Below is a small trained network, with its code and all its weights. Each question gives an input and a target symbol and asks what happens when units are switched off, that is, made to give their printed mean instead of their output.

import numpy as np


def w(rows, s, z=0):
    codes = np.array(rows[::2]) - 128.0
    scale = np.full(codes.shape[1], s)
    scale[-1] = z or s
    return codes * scale


def norm(h):
    return h / np.sqrt((h * h).mean(-1, keepdims=True) + 1e-5)


def f(y):
    return y / 2 * (1 + np.tanh(0.7978845608 * (y + 0.044715 * y**3)))


def softmax(a):
    e = np.exp(a - a.max(-1, keepdims=True))
    return e / e.sum(-1, keepdims=True)


def log_softmax(a):
    a = a - a.max(-1, keepdims=True)
    return a - np.log(np.exp(a).sum(-1, keepdims=True))


def net(x, mask):
    ids = ['γεζθμπστψ'.index(c) for c in x.split()]
    T = len(ids)
    res = E[ids] + P[:T]
    q, k, v = (norm(res) @ M[0].T for M in (Q, K, V))
    z = softmax(np.where(np.tri(T) > 0, q @ k.T / 4**0.5, -1e9)) @ v
    res = res + np.where(mask[0], z, O[0][:, -1]) @ O[0][:, :-1]
    y = f(norm(res) @ A[0][:, :-1].T + A[0][:, -1])
    res = res + np.where(mask[1:9], y, B[0][:, -1]) @ B[0][:, :-1]
    return log_softmax(norm(res)[-1] @ U[:, :-1].T + U[:, -1])


Q, K, V, O, A, B = {}, {}, {}, {}, {}, {}
E = w([
[153,148,129],'γ',
[153,147,125],'ε',
[162,128,162],'ζ',
[156,130,155],'θ',
[134,69,5],'μ',
[146,127,152],'π',
[32,107,141],'σ',
[136,158,157],'τ',
[181,120,113],'ψ',
],0.019)
P = w([
[211,74,55],'0',
[175,56,77],'1',
[158,55,106],'2',
[128,49,91],'3',
[108,49,77],'4',
[97,23,59],'5',
[80,18,51],'6',
[72,11,34],'7',
[70,4,39],'8',
[63,1,37],'9',
[75,19,32],'10',
],0.0028)
Q[0] = w([
[144,110,4],'H1',
[46,131,141],'H1',
[43,136,131],'H1',
[88,100,206],'H1',
],0.011)
K[0] = w([
[107,1,12],'H1',
[181,182,118],'H1',
[150,187,91],'H1',
[58,242,234],'H1',
],0.0093)
V[0] = w([
[93,206,144],'H1',
[68,45,2],'H1',
[108,239,214],'H1',
[116,237,22],'H1',
],0.0062)
O[0] = w([
[221,230,78,88],'H1',
[136,157,254,2],'H1',
[186,173,32,128],'H1',
[84,215,190,106],'H1',
],0.0075,0.0022)
A[0] = w([
[126,119,184,75],'N1',
[126,90,154,147],'N2',
[105,116,113,167],'N3',
[181,104,184,89],'N4',
[197,91,137,197],'N5',
[98,93,95,171],'N6',
[5,169,96,4],'N7',
[137,190,185,140],'N8',
],0.016,0.0034)
B[0] = w([
[176,197,81,177],'N1',
[137,103,68,198],'N2',
[248,166,144,165],'N3',
[56,146,2,202],'N4',
[80,109,104,254],'N5',
[220,144,211,222],'N6',
[76,164,31,172],'N7',
[123,190,207,168],'N8',
],0.0078,0.0049)
U = w([
[130,144,135,108],'γ',
[132,236,189,190],'ε',
[140,118,111,74],'ζ',
[111,120,142,71],'θ',
[140,56,172,153],'μ',
[192,217,63,195],'π',
[69,115,52,137],'σ',
[196,239,75,2],'τ',
[7,146,76,117],'ψ',
],0.012,0.0073)

Each question gives the input, a string of symbols that net reads in full, and the target symbol t.
The units are the heads (4 rows each of Q, K, V and O) and the neurons (one row each of A and B). Each row of codes is followed by its name. A weight is (code - 128) times the scale printed after its matrix; where a second scale follows, it is the last column's (O, A, B and U).
mask holds one flag per unit, heads first, then neurons. A switched-off unit (its flag False) gives its mean, the last column of its rows in O or B, instead of its output. The means were averaged over made-up inputs and are rounded, as every weight is.
A unit's drop is (log p(t) with every unit on - log p(t) with that unit switched off) / (log p(t) with every unit on - log p(t) with every unit switched off).
The circuit of an input: a set's keep is (log p(t) with only the set's units on - log p(t) with every unit switched off) / (log p(t) with every unit on - log p(t) with every unit switched off). Starting from all 9 units, units are removed one at a time, each time the one whose removal leaves the highest keep (on an exact tie, the one counted first), for as long as the keep stays at least 0.8.
circuit, biggest first: the units of the circuit, biggest drop first
most important unit: the unit with the biggest drop
k most important neurons: the k neurons with the biggest drops, biggest first
drop of u: that unit's drop, to one decimal
input ε ε π γ, target μ: 2 most important neurons : N4, N1
input τ μ τ σ ε ε ε τ ε, target ε: circuit, biggest first : H1
input ε τ ε ε π ε π ε θ, target μ: circuit, biggest first : H1, N4, N1, N7
input ψ ε π ε θ, target μ: circuit, biggest first : H1, N6, N1
input ε ε ε π, target μ: circuit, biggest first : H1, N6, N1
input τ τ γ ψ, target σ: circuit, biggest first : N4, H1
input ψ θ τ ψ ε, target σ: circuit, biggest first : N4, H1
input γ ψ ε, target σ: 2 most important neurons : N4, N6
input ε μ τ ε σ τ π τ ψ, target ψ: circuit, biggest first : N4, H1
input σ τ ε ζ ε ε σ ε ψ θ, target σ: 2 most important neurons : N5, N4
input ζ θ π, target μ: drop of H1 : 1.5
input γ σ σ σ ε ψ μ, target μ: drop of N6 : 0.1
input ε σ σ ε σ ε γ σ ε θ, target ψ: drop of N1 : -0.1
input ε σ ε γ, target ψ: most important unit : N4
